Below is a small trained network, with its code and all its weights. Each question gives an input and a class and asks what happens when units are switched off, that is, made to give their printed mean instead of their output.

import numpy as np


def w(rows, s, z=0):
    codes = np.array(rows[::2]) - 128.0
    scale = np.full(codes.shape[1], s)
    scale[-1] = z or s
    return codes * scale


def norm(h):
    return h / np.sqrt((h * h).mean(-1, keepdims=True) + 1e-5)


def f(y):
    return y / 2 * (1 + np.tanh(0.7978845608 * (y + 0.044715 * y**3)))


def log_softmax(a):
    a = a - a.max(-1, keepdims=True)
    return a - np.log(np.exp(a).sum(-1, keepdims=True))


def net(x, mask):
    res = np.array(x, float).reshape(1, 2) / 4 @ E
    u = 0
    for l in range(2):
        y = f(norm(res) @ A[l][:, :-1].T + A[l][:, -1])
        res = res + np.where(mask[u : u + 6], y, B[l][:, -1]) @ B[l][:, :-1]
        u += 6
    return log_softmax(norm(res)[-1] @ U[:, :-1].T + U[:, -1])


A, B = {}, {}
E = w([
[137,78,172,124,25,144,4,150,84,153,148],'x0',
[222,156,204,67,115,142,110,136,48,84,143],'x1',
],0.013)
A[0] = w([
[39,92,152,92,81,110,92,136,99,127,160,101],'L0N0',
[119,130,98,184,136,132,127,120,165,144,97,78],'L0N1',
[146,67,164,171,170,149,53,166,108,174,137,103],'L0N2',
[107,158,11,189,149,154,160,54,122,45,133,254],'L0N3',
[71,105,166,222,134,87,115,125,131,95,150,110],'L0N4',
[254,133,161,122,138,169,113,140,132,120,129,122],'L0N5',
],0.0068,0.002)
B[0] = w([
[232,162,35,99,77,95,173,123,133,107,83,189],'L0N0',
[125,107,183,141,176,166,28,122,179,199,238,171],'L0N1',
[168,62,73,160,129,104,129,82,21,63,91,185],'L0N2',
[222,76,100,107,37,97,152,84,50,68,93,254],'L0N3',
[153,115,219,119,196,207,3,165,104,74,169,155],'L0N4',
[136,95,131,215,168,110,110,121,183,154,137,217],'L0N5',
],0.0067,0.0065)
A[1] = w([
[61,138,69,167,128,169,72,116,145,127,86,74],'L1N0',
[115,169,204,62,184,139,96,197,2,71,143,151],'L1N1',
[228,66,122,145,160,52,84,82,137,71,165,4],'L1N2',
[38,109,56,144,109,140,166,99,195,71,118,171],'L1N3',
[39,49,148,150,97,143,161,140,198,127,131,30],'L1N4',
[171,191,178,75,127,182,114,180,155,154,191,19],'L1N5',
],0.0076,0.0026)
B[1] = w([
[221,185,224,133,213,66,141,129,109,124,140,160],'L1N0',
[133,172,171,249,143,85,153,194,69,169,122,195],'L1N1',
[40,117,128,56,158,144,135,92,226,144,132,254],'L1N2',
[176,150,187,161,92,143,109,176,74,123,120,197],'L1N3',
[78,114,242,108,145,87,85,144,114,135,126,152],'L1N4',
[131,139,186,98,220,108,87,139,224,196,158,133],'L1N5',
],0.012,0.0082)
U = w([
[133,158,248,180,192,104,118,149,136,168,156,100],'0',
[210,102,76,161,77,112,162,106,65,100,64,255],'1',
[52,108,109,74,150,153,140,79,214,146,132,66],'2',
[85,212,56,148,117,210,134,194,133,158,201,6],'3',
],0.014,0.0054)

Each question gives the input, the list of numbers given to net, and the class t.
The units are the neurons (one row each of A and B). Each row of codes is followed by its name. A weight is (code - 128) times the scale printed after its matrix; where a second scale follows, it is the last column's (A, B and U).
mask holds one flag per neuron, layer by layer. A switched-off neuron (its flag False) gives its mean, the last column of its row in B, instead of its output. The means were averaged over made-up inputs and are rounded, as every weight is.
A unit's drop is (log p(t) with every unit on - log p(t) with that unit switched off) / (log p(t) with every unit on - log p(t) with every unit switched off).
The circuit of an input: a set's keep is (log p(t) with only the set's units on - log p(t) with every unit switched off) / (log p(t) with every unit on - log p(t) with every unit switched off). Starting from all 12 units, units are removed one at a time, each time the one whose removal leaves the highest keep (on an exact tie, the one counted first), for as long as the keep stays at least 0.8.
units of the circuit, in order: the units of the circuit, biggest drop first
top k neurons: the k neurons with the biggest drops, biggest first
top k neurons in layer l: the k neurons of layer l with the biggest drops, biggest first
input [-3,-4], class 0: top 2 neurons : [L1N3 L0N1]
input [6,-4], class 1: top 2 neurons : [L0N0 L1N2]
input [4,-3], class 1: units of the circuit, in order : [L0N0]
input [-3,-2], class 2: units of the circuit, in order : [L0N3 L0N1 L1N2]
input [1,0], class 2: top 2 neurons : [L1N2 L0N3]
input [-2,3], class 2: top 3 neurons : [L0N5 L0N4 L1N3]
input [-4,-4], class 0: top 3 neurons : [L0N0 L0N1 L1N3]
input [-4,3], class 1: top 3 neurons : [L0N1 L0N4 L1N5]
input [-7,-5], class 1: top 2 neurons in layer 1 : [L1N2 L1N3]
input [-3,3], class 2: top 2 neurons : [L0N5 L0N4]
input [-3,2], class 2: top 2 neurons : [L1N3 L1N1]
input [5,0], class 1: top 2 neurons in layer 0 : [L0N1 L0N5]
input [-6,4], class 1: top 2 neurons in layer 0 : [L0N1 L0N4]
input [-7,-3], class 1: units of the circuit, in order : [L0N3]
input [-8,-8], class 0: top 2 neurons in layer 0 : [L0N0 L0N1]
input [2,3], class 2: top 2 neurons : [L0N5 L1N2]
